Below is a small trained network, with its code and all its weights. Each question gives an input and a class and asks what happens when units are switched off, that is, made to give their printed mean instead of their output.

import numpy as np


def w(rows, s, z=0):
    codes = np.array(rows[::2]) - 128.0
    scale = np.full(codes.shape[1], s)
    scale[-1] = z or s
    return codes * scale


def f(y):
    return y / 2 * (1 + np.tanh(0.7978845608 * (y + 0.044715 * y**3)))


def log_softmax(a):
    a = a - a.max(-1, keepdims=True)
    return a - np.log(np.exp(a).sum(-1, keepdims=True))


def net(x, mask):
    res = np.array(x, float).reshape(1, 5) / 4 @ E
    y = f(res @ A[0][:, :-1].T + A[0][:, -1])
    res = res + np.where(mask, y, B[0][:, -1]) @ B[0][:, :-1]
    return log_softmax(res[-1] @ U[:, :-1].T + U[:, -1])


A, B = {}, {}
E = w([
[71,72,202,209],'x0',
[107,99,2,168],'x1',
[206,252,171,229],'x2',
[214,17,92,134],'x3',
[184,126,187,125],'x4',
],0.0087)
A[0] = w([
[96,228,100,160,158],'N0',
[35,141,75,139,72],'N1',
[65,87,88,138,187],'N2',
[141,133,87,159,205],'N3',
[107,66,144,140,193],'N4',
[72,167,72,118,143],'N5',
[175,160,87,72,189],'N6',
[181,109,194,28,216],'N7',
[146,137,191,138,167],'N8',
[133,140,136,208,206],'N9',
[169,164,204,88,139],'N10',
[168,197,86,75,155],'N11',
[168,124,104,76,104],'N12',
[141,172,152,209,113],'N13',
[111,191,110,87,136],'N14',
[161,152,148,158,114],'N15',
[83,153,236,215,178],'N16',
[149,84,138,226,206],'N17',
[230,183,95,130,192],'N18',
[201,144,84,45,164],'N19',
[89,143,81,121,116],'N20',
[166,121,93,221,192],'N21',
[130,216,97,73,130],'N22',
[103,146,83,76,123],'N23',
[105,149,110,75,134],'N24',
[207,153,165,181,137],'N25',
[169,215,139,193,177],'N26',
[89,45,140,11,253],'N27',
],0.012,0.0052)
B[0] = w([
[146,213,130,199,182],'N0',
[91,167,212,185,175],'N1',
[65,128,126,192,189],'N2',
[58,159,70,90,157],'N3',
[32,187,111,104,178],'N4',
[140,216,180,235,170],'N5',
[147,81,61,189,173],'N6',
[95,9,166,56,202],'N7',
[127,145,173,63,163],'N8',
[130,220,127,75,169],'N9',
[109,117,173,119,174],'N10',
[154,118,49,147,173],'N11',
[196,51,134,142,151],'N12',
[221,215,166,82,168],'N13',
[108,167,70,139,160],'N14',
[209,101,119,103,147],'N15',
[152,201,176,44,207],'N16',
[83,193,88,2,183],'N17',
[202,100,86,124,186],'N18',
[167,24,104,182,184],'N19',
[100,117,161,180,153],'N20',
[65,123,97,82,175],'N21',
[163,139,5,174,172],'N22',
[145,147,137,211,160],'N23',
[131,115,108,152,154],'N24',
[217,80,106,72,177],'N25',
[183,156,92,108,190],'N26',
[26,79,155,131,251],'N27',
],0.0061,0.016)
U = w([
[81,216,84,161,242],'0',
[172,192,137,173,1],'1',
[239,9,97,141,147],'2',
[101,116,173,70,119],'3',
[122,160,187,231,146],'4',
[58,201,6,69,181],'5',
[199,223,3,237,42],'6',
[255,184,184,81,88],'7',
],0.009,0.0047)

Each question gives the input, the list of numbers given to net, and the class t.
The units are the neurons (one row each of A and B). Each row of codes is followed by its name. A weight is (code - 128) times the scale printed after its matrix; where a second scale follows, it is the last column's (A, B and U).
mask holds one flag per neuron, in row order. A switched-off neuron (its flag False) gives its mean, the last column of its row in B, instead of its output. The means were averaged over made-up inputs and are rounded, as every weight is.
A unit's drop is (log p(t) with every unit on - log p(t) with that unit switched off) / (log p(t) with every unit on - log p(t) with every unit switched off).
The circuit of an input: a set's keep is (log p(t) with only the set's units on - log p(t) with every unit switched off) / (log p(t) with every unit on - log p(t) with every unit switched off). Starting from the 12 units with the biggest drops (on a tie, the unit counted first), units are removed one at a time, each time the one whose removal leaves the highest keep (on an exact tie, the one counted first), for as long as the keep stays at least 0.8.
units of the circuit, in order: the units of the circuit, biggest drop first
most important unit: the unit with the biggest drop
k most important neurons: the k neurons with the biggest drops, biggest first
drop when u is switched off: that unit's drop, to one decimal
input [1,7,2,-6,-4], class 6: most important unit : N27
input [-3,1,3,5,-8], class 6: units of the circuit, in order : N7; N27
input [5,4,2,-1,0], class 5: units of the circuit, in order : N17; N21
input [8,8,-8,-4,-8], class 4: units of the circuit, in order : N1; N5
input [-4,-7,-7,7,-8], class 2: 2 most important neurons : N19; N12
input [3,7,5,-1,3], class 5: 2 most important neurons : N21; N17
input [6,1,-8,6,4], class 3: 2 most important neurons : N27; N22
input [1,8,1,-6,5], class 6: 3 most important neurons : N27; N7; N0
input [6,5,7,1,-7], class 5: drop when N21 is switched off : 0.3
input [-1,-2,3,-1,3], class 7: drop when N22 is switched off : 0.0
input [-1,8,-5,1,-2], class 4: drop when N1 is switched off : 0.1
input [6,1,-6,6,-4], class 5: drop when N4 is switched off : 0.3
